Here is a tiny trained network, its code and every weight. The questions are about switching its units off for an input and a target symbol, where a switched-off unit gives its printed mean instead of its output.

import numpy as np


def w(rows, s, z=0):
    codes = np.array(rows[::2]) - 128.0
    scale = np.full(codes.shape[1], s)
    scale[-1] = z or s
    return codes * scale


def norm(h):
    return h / np.sqrt((h * h).mean(-1, keepdims=True) + 1e-5)


def f(y):
    return y / 2 * (1 + np.tanh(0.7978845608 * (y + 0.044715 * y**3)))


def softmax(a):
    e = np.exp(a - a.max(-1, keepdims=True))
    return e / e.sum(-1, keepdims=True)


def log_softmax(a):
    a = a - a.max(-1, keepdims=True)
    return a - np.log(np.exp(a).sum(-1, keepdims=True))


def net(x, mask):
    ids = ['Παεζηθμσ'.index(c) for c in x.split()]
    T = len(ids)
    res = E[ids] + P[:T]
    u = 0
    for l in range(3):
        q, k, v = (norm(res) @ M[l].T for M in (Q, K, V))
        z = softmax(np.where(np.tri(T) > 0, q @ k.T / 4**0.5, -1e9)) @ v
        res = res + np.where(mask[u], z, O[l][:, -1]) @ O[l][:, :-1]
        u += 1
        y = f(norm(res) @ A[l][:, :-1].T + A[l][:, -1])
        res = res + np.where(mask[u : u + 4], y, B[l][:, -1]) @ B[l][:, :-1]
        u += 4
    return log_softmax(norm(res)[-1] @ U[:, :-1].T + U[:, -1])


Q, K, V, O, A, B = {}, {}, {}, {}, {}, {}
E = w([
[149,236,249,138,199,136,114],'Π',
[167,153,89,75,107,141,47],'α',
[103,23,180,167,23,103,99],'ε',
[155,169,173,95,140,110,141],'ζ',
[141,218,104,111,121,190,104],'η',
[54,67,100,49,6,167,83],'θ',
[132,149,184,143,150,161,82],'μ',
[150,115,140,126,179,118,149],'σ',
],0.016)
P = w([
[76,170,249,87,192,197,237],'0',
[200,118,91,160,95,127,96],'1',
[151,95,113,152,104,139,129],'2',
[128,121,98,31,206,204,163],'3',
[187,148,142,181,103,101,116],'4',
[150,92,112,154,101,140,121],'5',
[113,115,116,25,191,217,102],'6',
[166,154,159,188,97,105,152],'7',
],0.015)
Q[0] = w([
[116,117,69,158,103,104,126],'0.h0',
[110,103,183,114,99,46,95],'0.h0',
[112,186,109,100,143,12,156],'0.h0',
[100,189,96,92,173,250,94],'0.h0',
],0.011)
K[0] = w([
[63,79,137,129,180,162,140],'0.h0',
[114,147,170,141,58,4,177],'0.h0',
[130,186,186,78,217,123,229],'0.h0',
[128,187,47,128,95,224,54],'0.h0',
],0.012)
V[0] = w([
[206,12,109,178,43,158,166],'0.h0',
[26,227,129,68,193,125,188],'0.h0',
[116,73,108,142,171,19,133],'0.h0',
[101,253,138,189,135,190,208],'0.h0',
],0.0041)
O[0] = w([
[76,128,81,50,129,26,53,232],'0.h0',
[183,93,172,171,57,171,254,1],'0.h0',
[143,172,95,186,141,99,186,77],'0.h0',
[209,70,178,102,75,79,162,76],'0.h0',
],0.0069,0.0049)
A[0] = w([
[180,137,168,112,228,155,150,53],'0.n0',
[92,51,81,67,225,253,100,188],'0.n1',
[160,133,16,220,180,2,131,240],'0.n2',
[104,106,223,94,177,45,98,3],'0.n3',
],0.0083,0.0017)
B[0] = w([
[93,74,144,104,212,98,76,163],'0.n0',
[155,119,205,106,181,185,117,255],'0.n1',
[157,125,199,110,219,137,246,190],'0.n2',
[202,197,84,116,105,101,143,178],'0.n3',
],0.012,0.0068)
Q[1] = w([
[50,142,18,141,12,65,112],'1.h0',
[116,14,27,124,122,47,217],'1.h0',
[134,156,93,37,76,145,20],'1.h0',
[255,153,89,202,26,253,71],'1.h0',
],0.0057)
K[1] = w([
[51,2,137,211,36,41,91],'1.h0',
[123,25,218,109,51,28,174],'1.h0',
[47,136,50,131,112,212,133],'1.h0',
[203,114,110,254,40,223,101],'1.h0',
],0.0054)
V[1] = w([
[184,156,141,124,164,173,124],'1.h0',
[115,88,161,2,134,121,105],'1.h0',
[120,157,46,100,141,116,126],'1.h0',
[143,100,143,147,129,186,128],'1.h0',
],0.0073)
O[1] = w([
[84,101,100,247,144,71,178,183],'1.h0',
[173,65,159,164,85,106,158,254],'1.h0',
[123,107,149,139,1,145,101,96],'1.h0',
[111,133,119,81,103,76,154,143],'1.h0',
],0.0084,0.0069)
A[1] = w([
[81,108,101,43,195,156,114,3],'1.n0',
[53,126,220,98,173,216,245,157],'1.n1',
[136,106,173,176,99,128,114,121],'1.n2',
[146,135,151,109,168,243,98,151],'1.n3',
],0.012,0.0039)
B[1] = w([
[172,134,150,138,128,207,72,177],'1.n0',
[142,154,112,89,253,113,168,254],'1.n1',
[109,187,152,147,159,127,155,151],'1.n2',
[183,99,149,123,165,109,131,226],'1.n3',
],0.016,0.01)
Q[2] = w([
[72,209,107,64,154,159,181],'2.h0',
[142,255,25,100,193,180,109],'2.h0',
[3,31,66,121,171,170,99],'2.h0',
[163,105,228,138,33,59,188],'2.h0',
],0.0073)
K[2] = w([
[86,223,88,103,87,107,173],'2.h0',
[177,236,19,184,118,107,138],'2.h0',
[2,99,49,164,50,34,181],'2.h0',
[99,110,221,39,175,165,109],'2.h0',
],0.0077)
V[2] = w([
[203,176,22,164,189,182,115],'2.h0',
[154,151,123,179,98,193,99],'2.h0',
[65,131,130,164,128,182,149],'2.h0',
[81,255,75,158,115,224,165],'2.h0',
],0.0078)
O[2] = w([
[167,133,82,13,149,224,116,164],'2.h0',
[145,116,63,143,156,133,74,86],'2.h0',
[146,4,133,135,156,133,129,59],'2.h0',
[239,116,206,86,254,153,42,2],'2.h0',
],0.0081,0.0089)
A[2] = w([
[129,113,247,172,129,86,87,89],'2.n0',
[31,70,84,188,134,62,130,12],'2.n1',
[36,63,108,48,52,169,114,1],'2.n2',
[125,152,110,93,153,228,125,12],'2.n3',
],0.011,0.0039)
B[2] = w([
[56,153,127,192,40,245,125,187],'2.n0',
[165,71,85,186,228,32,185,245],'2.n1',
[114,136,250,92,122,33,181,254],'2.n2',
[235,51,136,220,168,151,128,239],'2.n3',
],0.011,0.0024)
U = w([
[84,210,90,143,198,102,34,44],'Π',
[213,80,81,163,139,152,72,189],'α',
[121,65,35,232,158,86,144,167],'ε',
[166,126,2,52,97,134,147,104],'ζ',
[242,120,156,173,87,143,216,1],'η',
[100,89,149,72,96,146,103,136],'θ',
[95,131,136,209,150,217,103,135],'μ',
[95,117,89,82,227,173,172,164],'σ',
],0.0099,0.007)

Each question gives the input, a string of symbols that net reads in full, and the target symbol t.
The units are the heads (4 rows each of Q, K, V and O) and the neurons (one row each of A and B). Each row of codes is followed by its name. A weight is (code - 128) times the scale printed after its matrix; where a second scale follows, it is the last column's (O, A, B and U).
mask holds one flag per unit, layer by layer, with each layer's heads first. A switched-off unit (its flag False) gives its mean, the last column of its rows in O or B, instead of its output. The means were averaged over made-up inputs and are rounded, as every weight is.
A unit's drop is (log p(t) with every unit on - log p(t) with that unit switched off) / (log p(t) with every unit on - log p(t) with every unit switched off).
The circuit of an input: a set's keep is (log p(t) with only the set's units on - log p(t) with every unit switched off) / (log p(t) with every unit on - log p(t) with every unit switched off). Starting from the 12 units with the biggest drops (on a tie, the unit counted first), units are removed one at a time, each time the one whose removal leaves the highest keep (on an exact tie, the one counted first), for as long as the keep stays at least 0.8.
units of the circuit, in order: the units of the circuit, biggest drop first
unit that matters most: the unit with the biggest drop
k most important neurons: the k neurons with the biggest drops, biggest first
top k neurons in layer l: the k neurons of layer l with the biggest drops, biggest first
input Π μ θ ε α, target ζ: top 2 neurons in layer 1 : (1.n1 1.n0)
input μ ε σ ε ε, target ε: top 2 neurons in layer 1 : (1.n1 1.n3)
input θ ε α η ε, target ζ: unit that matters most : 0.n1
input η ε ε ε, target μ: units of the circuit, in order : (0.h0 1.n0 1.n1 2.h0)
input ζ η ζ ε α μ ε, target α: units of the circuit, in order : (2.n3 1.n0)
input μ μ ε σ Π θ ε, target α: units of the circuit, in order : (1.n0 2.n3)
input ε ε α ζ θ σ ζ Π, target μ: top 3 neurons in layer 0 : (0.n2 0.n0 0.n1)
input θ ε θ μ ε θ ε η, target α: 3 most important neurons : (0.n2 0.n1 1.n1)
input θ ε Π Π η, target α: 4 most important neurons : (0.n1 0.n2 1.n1 2.n3)
input σ ε ε η ε ε ε, target θ: units of the circuit, in order : (1.n1 0.h0)
input ε σ ε ε α θ, target θ: 3 most important neurons : (1.n1 0.n1 2.n2)
input η η α ε η θ, target θ: 3 most important neurons : (0.n2 1.n1 2.n2)
input α Π ε ε μ, target Π: units of the circuit, in order : (0.n1 1.n3 0.h0)
input θ ε μ, target μ: 3 most important neurons : (1.n1 2.n0 0.n2)
input θ α σ ε ζ α, target α: units of the circuit, in order : (1.n1)
input μ ε Π, target Π: 2 most important neurons : (0.n3 1.n1)
input Π ε μ θ ε α ε, target μ: 2 most important neurons : (0.n1 1.n0)
input ζ ζ η, target η: units of the circuit, in order : (0.n2 1.n1 0.h0)
input σ ε η μ η μ η α, target ζ: top 2 neurons in layer 0 : (0.n1 0.n2)
input σ θ α σ μ, target Π: unit that matters most : 0.n1
input η ε η, target η: 2 most important neurons : (0.n2 1.n1)
input ζ ζ η ε θ Π, target Π: 2 most important neurons : (0.n3 0.n1)
